Below are the code and all the weights of a small trained network. Each question names an input and a target symbol and asks about switching units off, where a switched-off unit gives its printed mean instead of its output.

import numpy as np


def w(rows, s, z=0):
    codes = np.array(rows[::2]) - 128.0
    scale = np.full(codes.shape[1], s)
    scale[-1] = z or s
    return codes * scale


def norm(h):
    return h / np.sqrt((h * h).mean(-1, keepdims=True) + 1e-5)


def f(y):
    return np.maximum(y, 0)


def softmax(a):
    e = np.exp(a - a.max(-1, keepdims=True))
    return e / e.sum(-1, keepdims=True)


def log_softmax(a):
    a = a - a.max(-1, keepdims=True)
    return a - np.log(np.exp(a).sum(-1, keepdims=True))


def net(x, mask):
    ids = ['ΞΠΩβγτ'.index(c) for c in x.split()]
    T = len(ids)
    res = E[ids] + P[:T]
    u = 0
    for l in range(3):
        q, k, v = (norm(res) @ M[l].T for M in (Q, K, V))
        z = softmax(np.where(np.tri(T) > 0, q @ k.T / 4**0.5, -1e9)) @ v
        res = res + np.where(mask[u], z, O[l][:, -1]) @ O[l][:, :-1]
        u += 1
        y = f(norm(res) @ A[l][:, :-1].T + A[l][:, -1])
        res = res + np.where(mask[u : u + 4], y, B[l][:, -1]) @ B[l][:, :-1]
        u += 4
    return log_softmax(norm(res)[-1] @ U[:, :-1].T + U[:, -1])


Q, K, V, O, A, B = {}, {}, {}, {}, {}, {}
E = w([
[133,131,176],'Ξ',
[119,107,101],'Π',
[135,133,165],'Ω',
[83,165,220],'β',
[252,81,186],'γ',
[195,120,140],'τ',
],0.025)
P = w([
[11,2,76],'0',
[66,41,107],'1',
[96,57,106],'2',
[113,70,103],'3',
[127,85,95],'4',
[138,97,104],'5',
[149,108,104],'6',
[161,128,88],'7',
[173,140,90],'8',
[183,156,93],'9',
[189,190,93],'10',
[199,198,98],'11',
[212,184,116],'12',
],0.0073)
Q[0] = w([
[139,212,187],'0.h1',
[254,43,185],'0.h1',
[145,106,141],'0.h1',
[229,60,118],'0.h1',
],0.015)
K[0] = w([
[98,154,90],'0.h1',
[109,165,205],'0.h1',
[149,130,157],'0.h1',
[104,114,253],'0.h1',
],0.023)
V[0] = w([
[80,96,106],'0.h1',
[133,78,2],'0.h1',
[150,132,158],'0.h1',
[100,82,133],'0.h1',
],0.0077)
O[0] = w([
[215,127,2,140],'0.h1',
[184,106,154,2],'0.h1',
[101,134,128,152],'0.h1',
[87,45,68,169],'0.h1',
],0.0075,0.0048)
A[0] = w([
[64,176,125,254],'0.n1',
[78,74,62,90],'0.n2',
[144,92,60,148],'0.n3',
[160,2,162,111],'0.n4',
],0.0096,0.0054)
B[0] = w([
[164,1,245,253],'0.n1',
[145,140,230,164],'0.n2',
[208,115,228,171],'0.n3',
[186,153,71,196],'0.n4',
],0.0085,0.0064)
Q[1] = w([
[80,207,74],'1.h1',
[185,93,164],'1.h1',
[78,165,66],'1.h1',
[182,77,245],'1.h1',
],0.012)
K[1] = w([
[128,10,99],'1.h1',
[146,227,167],'1.h1',
[40,8,107],'1.h1',
[129,253,133],'1.h1',
],0.015)
V[1] = w([
[124,104,255],'1.h1',
[138,102,42],'1.h1',
[218,102,70],'1.h1',
[40,81,153],'1.h1',
],0.0082)
O[1] = w([
[173,62,254,255],'1.h1',
[162,175,102,70],'1.h1',
[161,169,85,170],'1.h1',
[38,46,131,93],'1.h1',
],0.0075,0.007)
A[1] = w([
[4,104,131,197],'1.n1',
[77,131,85,60],'1.n2',
[158,112,118,21],'1.n3',
[106,151,128,248],'1.n4',
],0.025,0.0017)
B[1] = w([
[9,157,49,253],'1.n1',
[134,148,121,128],'1.n2',
[75,155,122,241],'1.n3',
[159,57,163,131],'1.n4',
],0.012,0.0034)
Q[2] = w([
[149,125,100],'2.h1',
[172,74,179],'2.h1',
[247,155,199],'2.h1',
[61,60,143],'2.h1',
],0.016)
K[2] = w([
[9,136,118],'2.h1',
[212,228,233],'2.h1',
[150,238,168],'2.h1',
[151,74,166],'2.h1',
],0.013)
V[2] = w([
[227,82,152],'2.h1',
[147,85,107],'2.h1',
[139,200,128],'2.h1',
[71,4,135],'2.h1',
],0.013)
O[2] = w([
[155,196,72,247],'2.h1',
[196,68,5,144],'2.h1',
[29,112,81,125],'2.h1',
[171,76,126,100],'2.h1',
],0.011,0.013)
A[2] = w([
[36,125,143,51],'2.n1',
[115,129,3,2],'2.n2',
[152,92,138,136],'2.n3',
[103,120,164,55],'2.n4',
],0.017,0.0015)
B[2] = w([
[74,122,152,247],'2.n1',
[4,61,162,211],'2.n2',
[103,188,99,251],'2.n3',
[163,91,150,245],'2.n4',
],0.014,0.0029)
U = w([
[51,102,249,253],'Ξ',
[251,158,151,42],'Π',
[136,98,126,74],'Ω',
[226,146,65,184],'β',
[172,58,232,75],'γ',
[56,243,99,174],'τ',
],0.014,0.0054)

Each question gives the input, a string of symbols that net reads in full, and the target symbol t.
The units are the heads (4 rows each of Q, K, V and O) and the neurons (one row each of A and B). Each row of codes is followed by its name. A weight is (code - 128) times the scale printed after its matrix; where a second scale follows, it is the last column's (O, A, B and U).
mask holds one flag per unit, layer by layer, with each layer's heads first. A switched-off unit (its flag False) gives its mean, the last column of its rows in O or B, instead of its output. The means were averaged over made-up inputs and are rounded, as every weight is.
A unit's drop is (log p(t) with every unit on - log p(t) with that unit switched off) / (log p(t) with every unit on - log p(t) with every unit switched off).
The circuit of an input: a set's keep is (log p(t) with only the set's units on - log p(t) with every unit switched off) / (log p(t) with every unit on - log p(t) with every unit switched off). Starting from the 12 units with the biggest drops (on a tie, the unit counted first), units are removed one at a time, each time the one whose removal leaves the highest keep (on an exact tie, the one counted first), for as long as the keep stays at least 0.8.
circuit, biggest first: the units of the circuit, biggest drop first
k most important neurons: the k neurons with the biggest drops, biggest first
top k neurons in layer l: the k neurons of layer l with the biggest drops, biggest first
input β β τ Π, target τ: most important neuron	(0.n1)
input γ τ Ω, target τ: circuit, biggest first	(1.h1, 0.n1)
input γ β Ω Π β Ξ Ω β τ β, target τ: 2 most important neurons	(0.n1, 0.n2)
input Ξ γ β τ Ξ, target τ: circuit, biggest first	(0.n1, 0.n4, 1.h1)
input β β β γ Ξ β Ξ β β Ξ β τ τ, target τ: circuit, biggest first	(0.n1, 2.h1, 1.h1)
input γ γ Π τ Ξ Π τ τ γ τ Π τ γ, target τ: circuit, biggest first	(0.n1, 2.h1, 1.h1)
input Π τ γ γ β γ β, target Π: circuit, biggest first	(0.h1, 2.n2, 2.n1)
input β Π Ξ, target γ: 2 most important neurons	(0.n1, 0.n4)
input β γ γ β β Ξ Ξ β β β β Ω, target Ξ: 2 most important neurons	(0.n4, 0.n1)
input Π γ Ξ β τ Ξ β, target τ: 2 most important neurons	(0.n1, 0.n3)
input β τ β γ β Π, target Π: 2 most important neurons	(0.n1, 2.n2)
input β β γ τ τ β γ Π, target Π: 4 most important neurons	(0.n2, 1.n1, 0.n1, 2.n2)
input γ Π Π, target β: top 2 neurons in layer 0	(0.n2, 0.n4)
input Ξ β β β β Ξ Π Ξ τ γ, target τ: 2 most important neurons	(0.n1, 1.n3)
input Ξ γ β Ξ γ γ, target β: 2 most important neurons	(0.n1, 0.n4)
input γ Π Π Π γ τ, target τ: 2 most important neurons	(0.n1, 2.n2)
input β γ Π, target β: top 3 neurons in layer 0	(0.n2, 0.n1, 0.n4)
input β Ω β β τ Π, target τ: 4 most important neurons	(0.n1, 0.n3, 0.n2, 0.n4)
input β γ β β Ω τ Π Ξ, target τ: top 3 neurons in layer 0	(0.n1, 0.n3, 0.n4)
input Π β γ β Ω, target Π: top 3 neurons in layer 2	(2.n2, 2.n3, 2.n1)
input Ξ Ξ β β τ Π β Ξ Ξ β Ω, target γ: top neuron in layer 1	(1.n1)
input Ξ β τ Ξ β β Π, target γ: top 2 neurons in layer 0	(0.n3, 0.n4)
